Rows, each with the band of its hidden value
[  10  -78   35   57   30   19  -59   77  -78   42  -38    2  -95  -53
 -114  -36    2   43    3   61  -31   75  -68  -43  -54  -13  -38    9
   48   13  -58   21   -1 -153    0    5   32  -62 -113]
R
[  -8 -197 -104  134   86  -20 -166   98 -162   49 -104  -56  -28  -55
 -203  -45  -20   34  161  127  -98  228 -101    6  -91  -47 -227   95
  -60 -184   17  -40   81 -296   -5  -34    7  -42 -151]
U
[ 76 -33 124  -2  18  33   3  24  11 -45   7  18 -46  30 -38 -46  25 -29
 -37  -8  27 -17 -27  -6   0  15   3 -41 -14 -15 -90  21  10 -15   8   8
  55 -98 -29]
B
[ -11  -75   22   56   10   12  -48   85  -79   59  -41    3  -97  -81
 -114  -55   -8   54   -5   57  -22   67  -60  -61  -46   -7  -19   -2
   76   52  -60   27   -2 -132   -9    0   41  -38 -126]
R
[  79  -48   51 -150  -35  -64   36 -136   75  -53  104  128  137   -8
  -85  206  140 -129 -138 -242  155 -238   17 -115    3 -100  -71  -78
  -91  101   30 -108  -40 -146   45  106   98  -89  -17]
L
[ 205  -35   82  214  188   22 -120   30    9 -221  -73  -20   50  287
  -63   97  123  -66   42  -11  -26   99  -99  157  -11   -6 -119  111
 -306 -425  -16 -119   63 -206  -17   -6   80 -232   68]
D
[  69   62  144  228  153   96  -13  243  -59  -10 -170  -77 -317  173
   46 -201 -105  220   50  201  -38  189 -196   32   61  111  120   33
   84  -65  -26   67   17   30 -155 -211   61  -19   13]
R
[  78  -49  112  -20   -5   28    9   -7   28  -68   32   16   -3   26
  -64  -47   34  -81  -37  -18   23  -37    4   22   -2    3  -10  -57
  -49  -46 -124   12   12   22   28   44   44 -124   -8]
L
[ -55  -35   74  -91 -137   27   93   30   22   74   54   35 -102 -162
  -79 -146  -49   -9 -112    5   49 -107   27 -105   17   11  120 -160
  191  271 -181   89  -65  147   -1   42   34   -2  -79]
B
[   2  -27  120   64 -127  -17   34  139  -31  -51   25  -54   89 -132
  -36 -387  -68  -60    7  -57  104   71  124    7   63  191  107  -16
   60   16 -228  130  256  243  -37  -40  206   32 -154]
D
[ 483  -68  631 -801  372  168  117 -217   77  -35  148    8 -211  258
  223    1  -87 -137  308  209   92  -13  -10   96  -36 -124 -406  -78
 -216 -197  234   91  243  117  192 -146 -251 -291  236]
Z
[ -31  -76  -54    3   24  -29   -5   89  -64  103  -64    2 -115  -69
 -116  -42  -64  106   32   47   41   34 -107 -122   15  -46  -53  -30
   92  128   69  -30  -10 -100  -81  -88   36   59  -84]
U
[  30 -217  -57 -331 -194 -124    3 -266   64  -32  254  131  413 -285
 -301  186  185 -384  -99 -278  129 -263  250  -82 -111 -191 -231 -109
 -158   56 -137 -103   43 -119  216  345   33 -177 -135]
H
[  70  -60    3 -240 -106 -107   89 -190  102  -58  169  116  226  -54
 -165  176  117 -230 -122 -253  197 -290  105  -61   25 -146  -98 -112
 -141   78  -10 -153   26    0   47  170   70 -112   39]
H
[ 511   -4  646 -796  252  135  210 -283  191 -177  241   11  -45  316
  215  -53  -55 -304  222   80  182 -151  117  209   50  -85 -305 -135
 -331 -271   88   46  303  392  176  -60 -184 -350  359]
H
[  -8  -22   57   54    3  -24   -5  154  -79   62  -55   -5  -67  -90
  -40 -161  -52  114    8  -12   84   77  -43 -122   30   77   39   17
  124  126    3   54  109  -45  -79 -107  145   76 -165]
R
[  97  -20   89  -32    6   12   42  -43   72  -94   37   28   -3   94
  -69   20   41  -92  -58  -39   53  -99  -16   39   33  -39   -7  -80
  -98  -57  -83  -54  -19   55   -7   40   35 -137   78]
D
[ -80  -55  134  122 -123  -15  -33  299 -181   83  -45  -94    7 -304
  -16 -564 -144   92   83   25   72  263  115  -90   14  295  124   73
  246  127 -210  260  368  144  -49 -131  259  161 -372]
R
[  62  -18   59   46   74   13  -10   85    3   -6  -52   26  -79   23
  -56   13   24   75  -38    6   38   11  -84  -90    4  -12   10  -16
   31   47   10   -7  -55 -107  -44  -48   64  -46  -66]
V
[  43  -54   70   44  -33   17  -10    7    8  -62   19   13   -1    9
  -90  -48   37  -74  -51  -23    8  -27   -4   27   -7    6    8  -47
  -39  -47 -148    2    6   -4   16   59   62 -113  -25]
L
[  32  -32   26  -22   66  -14    5   62  -29   59  -44   30 -105   -5
  -68   31  -11   95   -8    5   66   -7 -105 -120   14  -46  -38  -19
   55  107   89  -37  -22 -132  -64  -73   50    6  -58]
Z
[  72   -4  167  -50  -38    7   41  -74    4  -63   69   47  -43   96
   -6   -7   31 -100  -66  -89   74 -122  -26   64   31    7    1  -57
  -76  -27  -79  -29   90   21    6   41   75 -110   79]
L
[  42  -58 -158  351  167   41  -92  367   69  -46 -238  -80   -9  -76
 -183 -115   18  231    1  168  -63  261  -86 -208   -5   36   90   18
  119   -6  -71   49 -266  -96 -121 -138   86   -2 -273]
V
[  -2  -89  -74   24   70  -18  -20  135  -32   80  -94  -17  -82  -79
 -136  -50  -52  124   53   83   25   87  -95 -149    4  -48  -63  -23
   89   94   66  -17  -54 -101  -80 -104   29   45 -126]
U
[-284   17 -466  722 -215 -142  -79  235  -25  -26 -175   36   68  -83
 -321   73  115  148 -324 -199   16  -61 -149 -150   81   25  311   -2
  119  165 -179 -188 -282 -211 -255   74  301  123 -172]
D
[  54  -27   46   24  -34    3   36    4   57  -77   23   15   19   30
  -94  -37   30  -76  -70  -42   48  -72    2   11   33  -10   29  -77
  -48  -20 -124  -30  -21   67  -19   42   65  -99   17]
D
[ -35  -31   40  -52  -38   10   51   75  -19  101  -11   27 -147 -115
  -82  -82  -54   80  -59   42   45  -37  -51 -133   11  -17   60  -97
  174  233  -47   45  -63   18  -44  -28   29   23  -86]
R
[  28  -64   74   42  -17   22  -31   38  -31  -12    2   17  -36  -41
  -90  -53   30  -25  -41    1   -6   13  -19  -20  -35   12    1  -25
   20    4 -124   33    3  -74   24   43   59  -89  -89]
B
[ 115  -36   23  -30   49   26   25 -121  110 -108   37   61  -36  174
 -131  222  101 -117  -96  -17    0 -167  -82   64    2 -163  -62 -107
 -170 -108  -50 -151 -179  -58   13  112  -59 -230  170]
D
[  61    2  135  167   65   92  -19  153  -25  -50  -88  -56 -190   96
   -9 -188  -48   76    8  142  -56  124  -97   61   20   91   90  -11
   36  -88 -150   79    6   57  -60  -82   46  -88  -11]
B
[ -37 -162 -257  163  100  -15  -69  284   14   76 -192  -83    0 -199
 -259 -132  -67  188   94  188  -46  229  -73 -242  -11  -51  -60  -29
  144   81   14   13 -200  -82 -106 -138   14   85 -269]
U
[ 95   8 116   7  29   9  34   3  50 -82   6  36 -29 104 -15   9  40 -29
 -66 -69  80 -81 -49 -11  48   5  24 -52 -53 -11 -38 -34  -3   8 -33 -18
  88 -85  36]
L
[  65  -50  114   -2  -22   25    0   -9   11  -66   35   11   -6   23
  -63  -62   30  -90  -35  -21   18  -31    6   42   -4   14   -8  -48
  -53  -59 -140   14   41   18   27   50   56 -124   -9]
L
[  -2  -47    0   19   37  -13   -9   88  -54   74  -56   17 -116  -44
  -92  -20  -31  102   -1   32   37   28  -99 -110    2  -30  -22  -16
   83  108   42  -14  -19 -118  -64  -65   47   17  -87]
Z
[ -33 -117  -61  -42   18  -24  -13   62  -71  113  -50   -7 -111  -88
 -141  -49  -77   71   67   84   12   46  -95 -102   -6  -71 -106  -43
   77   97   54  -25   -9  -95  -53  -68   -7   38  -80]
U

Part 2:
[   6  -80 -135   48   77 -228    1  -81  148  -53 -186  173    5   16
  102  328 -248 -176   -3  122  294   36  218   78  -77  -38  189  122
 -122  221 -140   31  -71  -66 -105   57 -195  176   44]
[67]
[   8 -138  -12 -143 -249  187   37 -180  121  -71   58  189   32  139
 -143  215 -321  -39   88  -45  223  175  -63   68 -168   21  160  325
  -32   50  184  -37   56  199   -5 -271   46 -145  -98]
[77]
[  63  -88 -180   89   -6   53  135 -101  238 -181   78  314  203  126
  -63  318 -344  -84  240   36  223  123  112  100 -170  -73   82  134
 -108   41   56 -139  -40  131   41  -50 -214 -122  -15]
[67]
[ -77 -115   55 -173 -111  -42 -286   17 -234  128 -544 -179 -261 -115
   38   87  -43 -132 -298  -66  -55  -20   72 -103   56  -32  191  264
 -214  204  -90  184   55 -114  -67 -151   74  238  106]
[80]
[ -78   89 -328  -99  255  174 -146  290 -214   27 -499  -87   73  -53
  141 -110   26 -154 -164 -421 -389 -157  227  -72  179 -254   83  180
 -274 -160 -195 -328  138 -199 -189  -87 -117   23   85]
[79]
[ -58 -147  179 -236 -323  481 -400  -29 -364   84 -439 -283 -200  -82
 -246 -111   79   63    3 -302 -448   74 -104 -140   33 -105   30  303
 -215    8   96   65   78   94  293 -419  171 -123   92]
[67]
[ -84  154 -228 -138  206  474 -284  159 -184  -88 -463  -95  121   25
   -5 -147  -36  -90   70 -514 -464  -88  189  -32   71 -341   34  204
 -324 -259 -124 -391  139  -69  -25 -180 -166 -202   96]
[79]
[-176  148  124 -218  167  234 -357 -152  125 -297 -552 -317 -376   29
   38  -20  -62  -98  157 -300   43   14  -37 -128 -226 -112  293 -119
 -269   70   93   84  126 -171  -66  -21 -287  150   89]
[82]
[  48 -225 -134   12 -205   36  -12   84 -145  142 -140  155  138  -73
 -101  206 -148  -40  -73   -5 -107   60  137   54   80  -31   29  328
 -104   68  -28  -40  -33  102   89 -216   99  -37   51]
[80]
[ -17 -170   37 -173 -299  376 -270   61 -381  136 -375 -154  -55  -79
 -201  -45   -5   23 -112 -242 -423   46  -34 -116   89 -106   -2  376
 -223  -16   64    4   91  114  202 -384  191 -125   83]
[80]
[-142  126  -52 -291   80  349 -408   75 -248  -34 -629 -130  -81   30
   28  -61 -201 -191 -252 -392 -206  -78  116  -89   15 -257  153  409
 -385 -139  -72 -156  214  -63 -207 -220  -36  -56   97]
[70]
[-151  -51   88 -107   10  131 -449   79 -148   63 -619 -271 -230 -242
  -37   -4  145  -30   64 -256 -281  -26  187   30   85  -74  169   17
 -164   85 -121   71  -48 -171  117 -142  -29  176  193]
[67]
[-138  -16  243 -240  -62  117 -460 -259  -77   13 -536 -561 -521 -118
   -9 -107  294   65  199 -185 -174   60  -14  -70  -61   -7  280 -142
  -55  332  -96  287  -32 -217  175 -139  -46  275   79]
[77]
[ 281 -163 -601  321  153 -366  578   57   -3   13  203  217  329  157
  222  237  -69  -89  -39  244  -38  -24  137 -179   55 -125  -79   -3
 -127  260 -225 -169  -41  -62    6  189 -277  105  -62]
[79]
[-246   83  168 -242   80  132 -638 -142  -26  125 -648 -566 -385 -281
    9 -135  393  107  357 -341 -311   10  288  239   72  -37  342 -209
   60  218 -287  125 -130 -300  114 -148  -13  265  148]
[73]
[  71 -201  -80  -30 -297  348  143   35  -88  -99  -14  -45   39   40
 -234   44 -104  115  101 -159 -251  129 -256 -209 -110   17  -23   93
 -161  -35  391    6  146  213  235 -275   45 -179  -11]
[82]
[ 104 -255   -6   54 -215  -30  -46  -61 -282  122 -265 -305 -190 -105
  -61   35  221   85   10   78 -341   52  -68 -252   49  -16   -9  -24
 -150  352  -50  255  -51  -44  357 -106    8  182   95]
[80]
[ -36 -173  -24  124   30 -257 -101  -33  142   53 -246  -94 -154 -230
   33  206  182   20  297   64   19   52  247  155   32   71  194 -237
   68  330 -180  150 -240 -190  187   49 -141  323  114]
[82]
[ 104 -186 -270  154   66 -405   31   38 -181  245 -261  -34   10 -122
  192  183  136 -103 -126  186 -121  -54  319  -12  200  -82   58   71
  -82  388 -439   62 -165 -212   55   78  -83  322   86]
[70]
[-207   24  207 -356  -53    6 -540 -264  -15  148 -539 -344 -412 -111
   53   17   82  -53   32 -162   83   55  197  196   -2    5  406  153
   38  291 -240  191  -43 -200 -116 -200   90  271   33]
[73]
[ 216   17 -613  247  321 -213  507  -19  180 -193  194  339  384  297
  248  258 -287 -187   55  123  146  -21  174 -106  -84 -230  -10   44
 -207  111 -191 -331   28  -39 -153  224 -443  -21  -84]
[79]
[-117  -23  -32 -159    6  246 -485  117 -301  186 -576 -121  -23 -173
  -38  -43   75  -82  -32 -328 -395  -57  327  126  201 -217   90  324
 -180  -33 -304 -158  -39 -103   58 -260   58  -14  152]
[70]
[  81   68 -251  -30   88  265   65  -85  -35 -235 -133   45  144  248
    3   87 -311 -105   13 -132  -75   27  -36 -206 -171 -252   11  201
 -369  -40   65 -179  181   90  -32  -53 -261 -182   -1]
[70]
[ 218 -148 -293   77 -147  118  281 -124  -85  -64  165  231  282  255
  -70  212 -316  -49   -9  106  -29  107  -49 -158 -106 -161  -89  334
 -228   92   41 -132   76  230  110 -129 -105 -224  -70]
[70]
[ -60  -34  -75 -154 -131  301  -21  -70  144 -109  -43   83   73   73
 -144  113 -251   19  181 -226   49  130  -15  109 -145   -5  176  181
  -46  -88  220 -126  105  145  -41 -263   12 -174  -53]
[77]
[ -95  -99  -70  -90 -163  362 -117  137   -5   29 -187 -116   66 -171
 -219  -19   63  167  281 -371 -363   79   49  141   30   33  108  -10
   18 -137  202 -115   32   76  162 -311  115 -127   55]
[77]
[ 196 -188 -207  145 -118   53  104 -146 -128   42   54   66  177   98
  -69  155  -21   32  191  115 -202  101   94  -64   -2 -160  -91  148
 -129  224 -168  -60 -106  104  323 -101 -117 -104    8]
[70]
[ 126 -148 -236   11 -243  174  301 -197  188  -35  370  217  300  177
 -173  224 -249  131  321   22   72  223  -28  148 -159   30   62  160
   95   55  177 -136    8  281  112 -235   31 -262 -152]
[73]
[ 118 -258 -235  209  -31 -454  181   50  -37  156 -134   75   33 -129
  121  322   -9  -74 -105  289   59    7  212  -17   90   50   76    8
  -58  385 -207  164 -150 -112   55   96  -77  327   81]
[80]
[  47 -169 -113  -14 -129 -190  188 -101   84   -5  -62  -85 -134    4
   41  191  -65   10  -24  113  140   89  -80 -105 -100  125  196  -38
  -19  299  116  202   37  -32  -25  -30  -25  227  -41]
[77]
[ -63  -66  -90   18   15  146  -25  111   90 -125 -257 -147  -58 -134
  -78   53   41   68  237 -231 -198   36    7  -32  -60   21  131 -204
 -103   -2  188   -1   33  -53  116  -72 -130   70   91]
[82]
[ 179 -272 -313  267 -141  -84  514   81  136 -114  228  105  193    1
  -89  244  -73  124  210  121  -75  117 -133 -156 -105  107  -32 -210
  -47  137  300   36    5  121  223    8 -131   14  -16]
[82]
[  11 -165  -37 -116 -245   14   -9 -185   24  122  -22  -56  -49   -4
  -78  138  -39   69  112   12   37  147   27  110  -40   77  185  151
   88  228    8   90  -28   65   60 -227  128   38  -68]
[73]
[ 241 -182 -547  263   50 -448  604   77   67  -20  168  376  343  157
  194  428 -398 -173 -287  352  259    6   88 -152  -44  -20    6  167
 -196  228  -30  -41   55   46 -207  174 -187  135  -50]
[70]
[  68   -3 -345   49   34  231  239   95  114 -239   26  338  366  184
  -65  244 -496 -107   17 -125   52   54   19  -45 -167 -147   11  245
 -289 -200  230 -286  176  205 -120  -88 -192 -261  -11]
[80]

Next part:
[ -61  -99   94   46  -53    4  -18  206  -26   40   12  165 -143  -29
  267   40  176 -123   65  127  -54 -211 -331  144 -159  -95   37  161
  -69   71  423   32   64   45   65   89  102  -47  -25]
M
[  28  -78  105  104   -8  212  135  219   -9  -33  101  116  -98   94
  341   69    7 -123 -342 -177  -50 -157 -173  130 -251  -37   25  -89
 -186  384  219 -112 -114  130  254   81  336  158 -181]
S
[-192 -307  177  -40   81 -364 -231  -37  -37  -29   85  -86  368   68
 -262  -93  309 -160  288  323   33 -178   19   23   76 -131 -102  -10
 -198  -70   61  -80  -41 -142 -339  189 -324 -275  217]
C
[ 109 -316  130  100   99  121   24  162   81 -184  115  192   13    8
  417  251  -39  -94 -330 -230 -125 -137 -196  155 -149 -184   15 -259
 -286  406  219 -203 -320   69  260  168  170  120   78]
X
[ -78   61  243   70  -14  105   14  103   75   53  132  125 -108  -25
  305  -27  172  -68  -80  126   40 -187  -80   30 -132  -35   32  -56
  -93  149  256 -175 -112 -101  112   15  145  117  -93]
M
[-152   54  148    0 -130  124  120  272 -193  -75   23 -117   34  168
   89 -121  300 -234 -221  -25   49 -328 -164   29 -292   -4   43   89
 -161  194  157  -10   63   51  -33   96   99  -35 -194]
F
[-153   81  308  -33 -179 -155 -126  128  -42  -96   64 -134  -45  114
  318   21  411 -270  -22  209   74 -483 -184   87 -208   52  -29  111
 -190  -18  361    5   22 -254 -188  174  -71 -290  118]
Q
[-158  223  280    1  -72  -83  -12    3   38   83  198 -187   46  174
  -41 -224  287 -162  -73  202  142 -220  125  -65 -115  123  -87  -11
 -140   22   59 -104  -56 -181 -188   62   47  -47 -161]
F
[  53 -176  -30   24  195   53   38  -27   52    6  114  107  141   -4
 -230  -74 -152   47   24  -46  -40  220  -58  -94   69 -103  -47 -128
  -55  156  -83 -183  -44  191  136   99  -46   71  -81]
C
[  62  129   41   50  -93   39   92  185   10  -33   30 -200  -80  119
  -68 -194  108  -71 -276  -56   13  -74 -134   74 -186   69  -48   61
 -176   94   38  156  -75  111  -76  102   67   59 -202]
F
[-113   82   41    3  -55  -30   81  181  -98  116   56  -68  -15  111
 -143 -213  229 -155    4  111   26 -150 -155   29 -175   -8  -33  205
  -75   14  171   92  101  103 -135   72   87  -31 -225]
M
[-165  -62  239   10 -101 -325 -149   51  -22   93  162 -135   34  270
  184    8  300 -326    5  217   55 -423  -34  217 -221  140 -146  125
 -259   86  337   42   50 -182 -233  186  191 -308   40]
F
[  81 -122  203  156   36  100   64   62  168   26  286  122  -94  215
  464  171 -119 -154 -432 -199  -62 -129   27  176 -201   68  -95 -268
 -283  491  232 -223 -288   35  284  109  523  164 -168]
F
[   7  -49  202   98  -83   19  -45  142   68  -28   77   40 -152   68
  436   86  102 -124 -197   36   -6 -250 -164  211 -211   58  -10  -23
 -199  228  314  -25  -81  -69  119  104  217   -9    0]
F
[ 266  137 -118   21  266  181  -47 -146  115  -59 -170  -32  -42 -330
 -155 -177 -373  429  -37    7  182  396  -84   -5  -17  167   76 -113
   27  107 -484 -100  142    1  318   16 -254  120  204]
M
[  61  144  -76  -27   14  -41 -108   31  -80  -24 -248 -217  -42 -155
 -202 -262    2  171  111  207  183   56 -220  114 -142  208   51  233
   -5  -79 -203  201  361  -27  -28   71 -284 -169  163]
F
[ 158  173  -52   38   51   88  -57  -51   90   26 -113  -59 -176 -158
  -58 -184 -207  244   41  122  122  228 -166   42  -48  223   26   82
   54    8 -149   59  243   34  195   29 -118   -9   38]
F
[  42   -1   80   21 -208  198   94  356 -112 -243  -72    8 -223   49
  416  111  166 -186 -267 -157  -91 -298 -508  104 -277  -65   88  130
 -131  156  401  107   47  140  145  174   32  -90  -55]
Q
[ 144 -127  -36  101  -63  102  116  162   63   38  164  170 -268  223
  330  176 -217 -175 -225 -232 -179   -3 -333  151 -175   60  -93   55
 -101  304  424   35   52  322  309  167  451  -25 -255]
Q
[ -61  172   73   10  -81  -67   28  113  -28   84   39 -197  -33  109
 -170 -269  201  -90  -47  148   82 -107  -74   38 -151  108  -60  160
 -102  -25   51  133   73   18 -177   71   16  -43 -178]
F
[  90 -123  -92   31  109  171  163  165  -48  -53   43   79   36   32
 -107  -45 -103  -24 -188 -216  -80   99 -220   -8 -111 -122    5  -38
 -103  242    6  -55  -35  300  173  116   87  120 -173]
X
[   8 -209  147   75  126   61   21   42   95   13  216  222   22   57
  267  144  -44 -106 -136  -77  -67  -72  -67   54  -81 -108  -40 -194
 -170  319  218 -274 -188   42  221  111  242   88  -46]
X
[  52  144   66   57 -125   43   22  218   20  -44  -70 -141 -168  -30
   47 -187  182   -2 -158   78   29 -115 -236  126 -179   38   23  133
 -124   -5  124  209  -33   30  -67   65  -42   55  -91]
S
[ -86   74  187   43  -57  165   84  211  -59  -50   38  -10  -33   25
  202  -88  229 -104 -215   15   56 -244 -124   38 -232  -35   69  -18
 -143  199  140  -93  -67  -28   62   42   94  101 -125]
S
[ 149 -116 -194  -28  236  -23  -83  -78  -10  -23 -144   11   88 -198
 -331 -126 -256  230  196   62   60  315 -209   16   31   33   11   66
   28   12 -261    9  261  144  131  114 -286 -102  190]
X
[-146  203  174  -43  -70 -289  -77  -90   50  201  234 -186    0  248
 -182 -207  211 -214  162  287  103 -151   54  -54  -48  195 -196  164
  -66 -131  169   14  134 -116 -281  127   52 -265 -146]
Q
[ 154 -389 -213   28  160   92  -68   79  -54 -171 -222  145  102 -232
 -260  -42 -245  221  220   10 -101  347 -394   27  131 -166   84   36
   42   48 -101   43  206  333  225  127 -392  -45  163]
C
[  70  -67  -38   44  109   71   99   61   72   64  130  108  -14   26
 -148  -89  -96    1  -38  -61  -74  163 -135  -51    0  -93  -54  -31
  -50  117   71  -69  -68  228  106   82   84  120 -201]
X
[-168   46  355   45  -10 -112 -124    2   76   84  173    4   11   50
  311  -25  294 -150  -19  268  129 -349   75  102 -158   57  -37  -67
 -192  126  223 -198 -113 -318  -66   58  124  -46   61]
S
[-100   73   48    3    5 -232  -25   21   16  243  144  -75   -6  139
 -225 -217  169 -141  149  238   47  -81  -40   57  -86   75 -140  208
  -76  -70  167   98   99   17 -226   87  113 -112 -164]
M
[  49 -194   12   19  136  -36  -33   24   43  -72   48   24  145  -35
 -184  -65  -18   22   22   17  -36  100 -109  -19   44 -127  -36  -90
 -122   78  -40  -82  -98  103    5  134 -169    4   43]
C
[ 114 -331  -45  105   59   42   48  183   54   25  104  290 -139   60
  286  212 -144 -119  -88 -152 -206  -12 -356  198 -116 -136  -39   19
 -134  284  421   -9  -50  284  265  158  315   30  -87]
X
[ 101  123   -2   37   48   31   -1   55   88   32  -27  -37 -112 -120
  -82 -180   -5  121  -18   96   54   92 -160   40  -65   35    1   61
  -44  -12  -20   67    5   34   27   45  -80   77  -31]
M
[-124  124  120  -28 -144 -313 -108  181  -79   33  -50 -329   29   81
 -168 -271  477 -177   38  299  105 -356 -146  180 -214   59  -72  290
 -216 -182  150  316   36 -151 -478  140 -161 -217   44]
S
[ -60  287  216    3  -31   74   74  -48  103   71  244  -89  -48  141
  -43 -193   86  -79 -105   77  101  -24   86 -193  -40  120  -83  -79
  -36   46   25 -192  -52  -58    3   45   69   39 -261]
Q

New part:
[  90 -218  -72  110  -69   54 -197 -109  148 -322 -193  197  -69   19
  -44  428  -27  -24  -53 -105   41   86  -29    2   93 -103    5  -80
 -137 -224   42  292  -62  -84  -34  136 -140  -30   49]
[289]
[ -70   -3  290   89 -175 -149  170   11  -45  -86  -53  -26  -39  441
  184   96  166  120   51  -79 -234  -96   26   43  125  273 -148  -12
  -59  138  -60 -202  171  107  -57  108  -98 -122  231]
[283]
[-136  -10 -158  -14   18  -41 -291 -141  -48  -18 -169   -8  160   46
 -146  372 -114  405 -258 -105  297  187 -256  204  157  -62  179 -415
 -101  146  351  237 -274  -61  -18  226 -254  114   48]
[279]
[  95 -150   48   33 -141   14   69   59   60 -187  114  254 -185  -14
   42   93   61 -259   57  -73 -172   38   65  -42  -48 -100  -75   72
  -20 -187  -98   59  158   92   -9  -97    4 -180   76]
[289]
[ -85  158  -31 -101  -77   99  -57 -158 -108   81  -32  -26   96    2
  143  137  121  188  -79   47   -2  116  -32  183  162  155 -157 -328
 -126  223  123  -34  152   62   35 -104 -114   57  192]
[283]
[  20  -84   45    4 -105  -23   69   56   -6 -109  158  156 -126    5
   27   55   58 -159   19  -59 -127  104   10   43  -79  -88   -5  -41
   12  -90  -66   -4  127  149   19 -130   19 -102   80]
[293]
[ 104 -229  231  122 -172 -100  191  106  147 -267   63  257 -194  256
   76   92   64 -283  111 -103 -323  -95  137  -86  -65    3 -116  249
  -22 -183 -195  -51  159   70  -89   46    1 -247  113]
[289]
[ -88  136  -16 -103 -142   91  -24  -79 -201   85   43  -53   39  -34
   88   11  159  151  -55    4  -30  128  -71  112  133  111  -99 -296
  -20  178   93   -4  170  162   82 -102 -117  -48  205]
[283]
[ -18  125 -136 -103  -17  620 -318 -579   60  -43   62 -204  575 -136
 -160  -46  -15 -169 -149  351 -270  313  325  222 -306   75 -255   -2
   16  155 -138   95   76    0   64 -112 -130  116  236]
[279]
[ -61 -160  276  160 -273 -231  182  231 -229 -237   40 -108 -262  343
   54   -2  262   78  129 -213 -203   26 -161  -79   68   70  115  -86
  138 -118 -172  -51  173  363  111  128  -53 -231  234]
[286]
[  74 -228  191  123 -135 -109  133   80  129 -285   15  199 -168  244
   54  166   57 -193   86 -103 -245  -30   76  -34  -51  -12  -48  132
  -38 -181 -170  -12  113   76  -58   64   -4 -159  112]
[289]
[  21 -129  114   64 -102  -74   78   40   52 -169   75  146 -111  150
   42  130   43 -122   24  -77 -156   46   31   35  -56  -33  -17   18
  -21  -95  -84  -22   90   98  -26  -27   -6  -97   88]
[293]
[  -9  -24   68  -33 -146   94   82   15 -121 -120  199  -30  -72  -34
   48  -74  192 -160   85   40 -235  201   36   74 -119  -23  -44 -134
   74  -65 -210  -48  270  304  143 -207   61  -59  203]
[279]
[ -29 -211  293  166 -215 -248  196  212 -103 -303    2  -42 -249  382
   68   90  213   27  141 -179 -227   21 -104  -34   34   58   94  -65
   67 -147 -217  -65  155  301   70  138  -12 -156  218]
[286]
[  25  -96  -70  -66 -117  484 -205 -300  -49 -286   36 -246  292 -164
 -181  -59  160 -191   30  262 -322  398  157  126 -257  -48  -69 -163
   97 -107 -352  216  181  263  243  -43  -44   63  331]
[279]
[  74 -156  -33   53  -89   22  -80  -32   97 -207  -31  230 -102   -9
  -13  264  -11 -108  -33  -95  -23   65   -2    0   28 -107  -21  -27
  -79 -164   26  174   16  -16  -34   18  -84  -96   43]
[289]
[ 105   54 -220 -140  -10  760 -377 -653  252  -60   34   48  613 -270
 -215  -13 -135 -378 -186  387 -309  213  469  135 -320   -1 -395  217
  -53   91  -92  230   29 -201  -45  -67 -190    0  169]
[289]
[ -60 -129  280  140 -275 -206  182  199 -223 -212   19 -108 -235  346
   84   -2  272   92  125 -193 -211   10 -137  -73   98  114   64  -87
  112  -79 -161  -63  192  337   96  122  -69 -226  250]
[283]
[-160  101  -17 -229  -15 -104   52   55  -52  261  129  163  147   39
  -55  -22 -105  218 -191   -5   52   41 -130  215   76   -1    6 -284
  -67  393  314  -57  -83   15  -82   89 -152  -52  108]
[286]
[ 144 -242   37  -15 -189  208   72   54    2 -347  177  100 -158 -173
  -32  -63  205 -436  188   67 -368  233  127  -46 -207 -177  -50    1
   91 -344 -412  142  317  321  186 -182  105 -144  214]
[289]
[ -62  -78  119   61 -141  -87   38   48 -111 -162   -2  -55  -81  189
   35  119  146   99   25  -89  -96  106 -100   65   52   44   48 -193
   13  -20  -62   -1  103  207   71   54  -61  -48  190]
[286]
[ -63  160 -106 -158  -30  465 -215 -433   -7   48   66 -151  467 -111
  -86  -50   19  -43 -138  290 -202  256  211  237 -168  103 -231 -134
  -19  247  -41   37  100   36   60  -97 -129   99  247]
[286]
[ -60    7  384  119 -209 -222  295   86  -52  -66   19    9 -128  523
  264   33  205   47  101 -110 -318 -174   63    3  108  316 -194   90
  -40  131 -113 -322  255  141  -85   51  -48 -191  231]
[283]
[  75 -129  -46  -31 -100   72   -1   34   23 -164  118  209 -147 -150
    5  108   62 -211   30  -29  -94  157   10   26  -53 -160  -13  -98
  -23 -176  -80  125  143  132   61 -155   21  -82   79]
[289]
[ -61 -156  237  145 -261 -206  154  223 -238 -222   78 -102 -249  282
   16  -21  243   55  107 -209 -176   64 -168  -69   33   21  142  -98
  156 -131 -158  -24  152  371  122   97  -43 -221  210]
[286]
[ -57  184 -164 -200   78  372 -214 -427  139  149   73   58  463 -134
  -52   84 -136  -36 -223  266  -74  195  212  306 -141   51 -242 -131
 -140  316  130    1   -7 -139  -71 -132 -119  156  117]
[279]
[  66 -123  -41  -38  -80   57   -5   16   52 -156   91  213 -111 -116
    9  138   39 -181   13  -18  -90  145   18   53  -45 -140  -26 -108
  -50 -139  -58  109  119   98   38 -121    9  -59   83]
[289]
[ -80   89  235   36 -185  -87  164  -19 -104   37   31  -14  -21  338
  197    7  166   98   14  -63 -212  -92   39   44  116  272 -190   -8
  -33  199    7 -226  204  107  -54    2 -105 -153  211]
[283]
[ -86   82    9  -55 -135   61  -43  -82 -170    9  -24  -73   38   36
   79   88  156  183  -44  -12  -31  123  -82  111  147  118  -73 -299
  -39  139   69   19  137  142   79  -28 -128  -21  213]
[283]
[ -44   78  -53 -137 -121  434 -172 -339  -95  -59  -29 -218  359  -87
  -65  -55  152   11  -45  248 -245  255  137  160  -58  136 -202 -214
    4  158 -129  109  180  144  149  -11 -152   36  341]
[283]
[ -81   85   35  -55 -142   47   -4  -63 -163    9   -2  -59   18   51
  105   66  171  152  -24   -7  -62  107  -65  107  135  130  -92 -274
  -40  139   41  -18  168  156   72  -53 -106  -30  217]
[283]
[  62 -188  -87  173  -91   55 -276 -161   93 -288 -187  141  -30   57
 -103  418  -64   27 -123 -168  107   71  -57  -37   80 -102   51   -6
  -73 -214  127  320 -155 -112  -56  183 -212  -87    2]
[289]
[  70    5 -146  -71  -26  685 -344 -595  167 -166   40 -116  554 -179
 -213  -16  -48 -331 -117  362 -342  307  406  157 -374    2 -272  131
   16   13 -227  193   63  -41   51  -82 -123   63  216]
[293]
